Here is a tiny trained network, its code and every weight. The questions are about switching its units off for an input and a class, where a switched-off unit gives its printed mean instead of its output.

import numpy as np


def w(rows, s, z=0):
    codes = np.array(rows[::2]) - 128.0
    scale = np.full(codes.shape[1], s)
    scale[-1] = z or s
    return codes * scale


def f(y):
    return y / 2 * (1 + np.tanh(0.7978845608 * (y + 0.044715 * y**3)))


def log_softmax(a):
    a = a - a.max(-1, keepdims=True)
    return a - np.log(np.exp(a).sum(-1, keepdims=True))


def net(x, mask):
    res = np.array(x, float).reshape(1, 7) / 4 @ E
    y = f(res @ A[0][:, :-1].T + A[0][:, -1])
    res = res + np.where(mask, y, B[0][:, -1]) @ B[0][:, :-1]
    return log_softmax(res[-1] @ U[:, :-1].T + U[:, -1])


A, B = {}, {}
E = w([
[127,149,88,104,185,163,61,131,173,140,70],'x0',
[164,157,130,186,152,145,133,137,233,57,118],'x1',
[114,133,110,150,147,185,187,123,124,40,171],'x2',
[103,97,206,138,118,147,138,117,67,134,145],'x3',
[83,124,92,135,185,143,180,125,142,170,82],'x4',
[139,146,12,116,115,68,106,116,65,145,140],'x5',
[100,145,181,6,142,99,78,190,96,156,98],'x6',
],0.011)
A[0] = w([
[170,139,109,185,85,95,20,127,141,86,149,159],'neuron 0',
[133,127,198,214,127,215,132,118,155,46,147,86],'neuron 1',
[115,120,79,110,139,192,84,111,48,179,125,55],'neuron 2',
[133,134,29,184,150,137,135,123,150,130,119,86],'neuron 3',
[131,133,75,95,108,105,118,133,48,74,168,4],'neuron 4',
[111,150,63,53,180,120,132,149,142,35,127,163],'neuron 5',
[119,133,2,147,146,139,122,120,137,124,113,125],'neuron 6',
[111,137,178,113,139,116,115,140,163,143,101,22],'neuron 7',
],0.024,0.0041)
B[0] = w([
[121,116,112,169,135,7,81,116,152,155,123,207],'neuron 0',
[233,135,109,153,153,183,167,121,163,121,136,252],'neuron 1',
[93,139,123,90,109,35,75,143,104,125,117,187],'neuron 2',
[192,123,145,174,146,180,164,132,164,96,140,209],'neuron 3',
[148,129,131,139,112,195,204,118,103,111,132,198],'neuron 4',
[90,123,149,144,180,91,64,160,158,169,115,191],'neuron 5',
[217,127,126,125,161,198,140,121,173,127,139,213],'neuron 6',
[195,136,91,141,164,146,137,123,137,116,133,164],'neuron 7',
],0.015,0.033)
U = w([
[172,143,116,156,144,138,169,141,160,128,145,178],'0',
[127,149,121,102,138,68,92,160,134,163,104,250],'1',
[40,148,154,125,124,143,133,156,124,138,118,37],'2',
[2,119,117,130,74,191,83,15,198,93,115,13],'3',
[96,164,137,60,79,127,178,152,57,105,129,1],'4',
[125,118,103,187,82,76,190,94,98,132,159,141],'5',
],0.0082,0.0066)

Each question gives the input, the list of numbers given to net, and the class t.
The units are the neurons (one row each of A and B). Each row of codes is followed by its name. A weight is (code - 128) times the scale printed after its matrix; where a second scale follows, it is the last column's (A, B and U).
mask holds one flag per neuron, in row order. A switched-off neuron (its flag False) gives its mean, the last column of its row in B, instead of its output. The means were averaged over made-up inputs and are rounded, as every weight is.
A unit's drop is (log p(t) with every unit on - log p(t) with that unit switched off) / (log p(t) with every unit on - log p(t) with every unit switched off).
most important unit: the unit with the biggest drop
top k neurons: the k neurons with the biggest drops, biggest first
drop when u is switched off: that unit's drop, to one decimal
input [-6,3,-1,0,-4,3,7], class 5: top 3 neurons	[neuron 1; neuron 6; neuron 4]
input [0,-5,-1,0,-4,0,7], class 4: most important unit	neuron 0
input [4,-3,4,5,-4,5,7], class 4: top 2 neurons	[neuron 4; neuron 0]
input [-8,-6,-2,0,-6,8,2], class 5: top 2 neurons	[neuron 4; neuron 0]
input [-8,-5,-3,-1,-2,-1,-1], class 5: top 2 neurons	[neuron 1; neuron 6]
input [-1,-2,6,5,1,6,0], class 4: top 2 neurons	[neuron 1; neuron 0]
input [-7,-1,1,-1,-8,4,-6], class 5: top 2 neurons	[neuron 0; neuron 6]
input [-8,5,6,2,-5,7,8], class 5: top 3 neurons	[neuron 4; neuron 1; neuron 6]
input [5,-6,2,6,-5,-1,8], class 4: top 3 neurons	[neuron 0; neuron 5; neuron 4]
input [-3,4,1,-8,3,-3,5], class 1: top 2 neurons	[neuron 1; neuron 5]
input [-2,-1,1,-3,-4,2,4], class 5: top 4 neurons	[neuron 4; neuron 1; neuron 6; neuron 2]
input [-6,1,-8,-7,-6,5,-3], class 5: top 2 neurons	[neuron 0; neuron 1]
input [-1,-3,-1,5,-6,8,5], class 4: drop when neuron 1 is switched off	0.1
input [-5,-8,0,5,-2,4,2], class 4: drop when neuron 2 is switched off	0.0
input [3,-8,5,3,-8,2,-1], class 4: most important unit	neuron 4
input [-2,-5,-2,7,6,6,-2], class 4: drop when neuron 0 is switched off	0.2
